Here is a tiny trained network, its code and every weight. The questions are about switching its units off for an input and a class, where a switched-off unit gives its printed mean instead of its output.

import numpy as np


def w(rows, s, z=0):
    codes = np.array(rows[::2]) - 128.0
    scale = np.full(codes.shape[1], s)
    scale[-1] = z or s
    return codes * scale


def norm(h):
    return h / np.sqrt((h * h).mean(-1, keepdims=True) + 1e-5)


def f(y):
    return np.maximum(y, 0)


def log_softmax(a):
    a = a - a.max(-1, keepdims=True)
    return a - np.log(np.exp(a).sum(-1, keepdims=True))


def net(x, mask):
    res = np.array(x, float).reshape(1, 3) / 4 @ E
    u = 0
    for l in range(3):
        y = f(norm(res) @ A[l][:, :-1].T + A[l][:, -1])
        res = res + np.where(mask[u : u + 8], y, B[l][:, -1]) @ B[l][:, :-1]
        u += 8
    return log_softmax(norm(res)[-1] @ U[:, :-1].T + U[:, -1])


A, B = {}, {}
E = w([
[182,149,171,146,127,130,10,180],'x0',
[205,188,60,115,149,130,106,151],'x1',
[154,213,110,155,109,103,247,3],'x2',
],0.0038)
A[0] = w([
[98,122,145,222,202,15,211,124,69],'0.n0',
[37,83,132,67,182,88,116,130,50],'0.n1',
[93,69,117,122,95,191,219,92,2],'0.n2',
[222,151,123,109,240,94,111,145,78],'0.n3',
[76,115,217,210,122,209,43,158,128],'0.n4',
[10,58,171,24,130,108,138,210,123],'0.n5',
[209,204,187,40,203,167,50,223,46],'0.n6',
[232,194,254,196,92,37,81,76,185],'0.n7',
],0.0028,0.0019)
B[0] = w([
[121,252,87,138,143,182,81,111,177],'0.n0',
[84,150,83,108,71,150,74,158,170],'0.n1',
[94,210,37,110,151,29,75,127,178],'0.n2',
[102,197,81,179,65,36,189,71,178],'0.n3',
[85,31,234,69,68,55,233,207,242],'0.n4',
[58,141,170,188,60,211,71,119,252],'0.n5',
[25,174,151,97,189,99,33,108,233],'0.n6',
[108,80,11,119,126,89,223,139,249],'0.n7',
],0.0033,0.0028)
A[1] = w([
[252,160,125,135,82,66,127,191,246],'1.n0',
[24,143,63,51,153,110,133,54,167],'1.n1',
[183,238,87,26,211,106,106,106,234],'1.n2',
[127,164,67,106,105,155,168,29,159],'1.n3',
[166,186,108,113,199,93,36,214,70],'1.n4',
[104,101,111,73,84,162,91,235,214],'1.n5',
[169,8,84,59,141,170,117,182,111],'1.n6',
[73,102,118,136,124,110,145,99,82],'1.n7',
],0.0039,0.0013)
B[1] = w([
[32,123,87,120,95,51,166,61,186],'1.n0',
[143,112,98,181,162,120,45,158,238],'1.n1',
[127,38,124,170,120,234,147,142,229],'1.n2',
[161,97,164,186,129,127,117,121,245],'1.n3',
[10,164,1,106,129,134,151,110,201],'1.n4',
[208,162,145,124,169,145,156,39,254],'1.n5',
[173,199,184,195,41,115,171,34,182],'1.n6',
[113,114,25,84,184,127,165,131,169],'1.n7',
],0.0042,0.0041)
A[2] = w([
[112,177,141,73,141,53,78,173,40],'2.n0',
[88,114,131,86,116,174,100,242,165],'2.n1',
[123,160,124,63,168,76,164,109,47],'2.n2',
[201,186,110,191,99,124,148,95,83],'2.n3',
[51,83,127,135,131,146,156,150,198],'2.n4',
[144,186,63,87,192,185,154,158,97],'2.n5',
[152,95,254,97,150,201,112,145,9],'2.n6',
[215,112,133,200,203,130,190,115,180],'2.n7',
],0.0055,0.0014)
B[2] = w([
[101,131,165,81,169,161,194,104,172],'2.n0',
[173,128,141,136,129,116,209,80,216],'2.n1',
[172,202,185,103,133,191,107,162,144],'2.n2',
[95,76,212,166,179,139,105,43,240],'2.n3',
[186,183,74,124,140,98,73,171,247],'2.n4',
[121,48,83,212,71,63,99,190,189],'2.n5',
[227,254,108,144,37,210,127,157,215],'2.n6',
[165,89,245,77,145,171,147,141,254],'2.n7',
],0.0055,0.0035)
U = w([
[139,86,186,172,172,148,175,49,143],'0',
[80,189,164,24,194,126,113,126,127],'1',
[187,207,175,109,42,202,118,170,143],'2',
[157,89,108,25,108,126,120,135,14],'3',
[166,94,105,26,111,124,119,131,5],'4',
[146,125,144,95,87,43,199,189,118],'5',
[167,95,124,118,158,145,132,198,107],'6',
[62,143,7,153,141,114,77,136,146],'7',
],0.015,0.02)

Each question gives the input, the list of numbers given to net, and the class t.
The units are the neurons (one row each of A and B). Each row of codes is followed by its name. A weight is (code - 128) times the scale printed after its matrix; where a second scale follows, it is the last column's (A, B and U).
mask holds one flag per neuron, layer by layer. A switched-off neuron (its flag False) gives its mean, the last column of its row in B, instead of its output. The means were averaged over made-up inputs and are rounded, as every weight is.
A unit's drop is (log p(t) with every unit on - log p(t) with that unit switched off) / (log p(t) with every unit on - log p(t) with every unit switched off).
The circuit of an input: a set's keep is (log p(t) with only the set's units on - log p(t) with every unit switched off) / (log p(t) with every unit on - log p(t) with every unit switched off). Starting from the 12 units with the biggest drops (on a tie, the unit counted first), units are removed one at a time, each time the one whose removal leaves the highest keep (on an exact tie, the one counted first), for as long as the keep stays at least 0.8.
units of the circuit, in order: the units of the circuit, biggest drop first
k most important neurons: the k neurons with the biggest drops, biggest first
top k neurons in layer l: the k neurons of layer l with the biggest drops, biggest first
input [8,-5,2], class 5: units of the circuit, in order	[0.n7; 0.n4; 2.n3]
input [7,1,-8], class 1: 3 most important neurons	[1.n4; 0.n6; 1.n2]
input [8,-1,-5], class 1: units of the circuit, in order	[1.n2; 0.n6; 2.n0]
input [6,2,4], class 0: units of the circuit, in order	[2.n3]
input [-1,-7,-1], class 2: top 2 neurons in layer 1	[1.n4; 1.n0]
input [2,3,2], class 0: 3 most important neurons	[0.n3; 0.n7; 1.n3]
input [4,-7,2], class 5: 2 most important neurons	[0.n7; 0.n4]
input [8,4,-5], class 1: 2 most important neurons	[2.n0; 0.n4]
input [-7,-3,-6], class 7: 2 most important neurons	[2.n7; 0.n2]
input [-7,-7,-5], class 7: units of the circuit, in order	[2.n4; 2.n7]
input [7,4,-7], class 1: 3 most important neurons	[1.n4; 2.n0; 0.n4]
input [4,3,-8], class 1: 2 most important neurons	[1.n4; 1.n2]
input [7,5,-7], class 1: top 2 neurons in layer 1	[1.n4; 1.n1]
input [8,5,-4], class 7: units of the circuit, in order	[1.n4]
input [5,2,-8], class 1: top 4 neurons in layer 1	[1.n4; 1.n2; 1.n3; 1.n0]
input [-8,6,-7], class 0: top 3 neurons in layer 0	[0.n6; 0.n2; 0.n0]
input [-8,6,-6], class 0: 2 most important neurons	[1.n6; 1.n5]
input [8,-4,5], class 5: 2 most important neurons	[1.n5; 0.n7]
input [-2,0,-2], class 2: 3 most important neurons	[0.n5; 1.n4; 0.n7]
input [-7,5,-6], class 0: units of the circuit, in order	[1.n6]
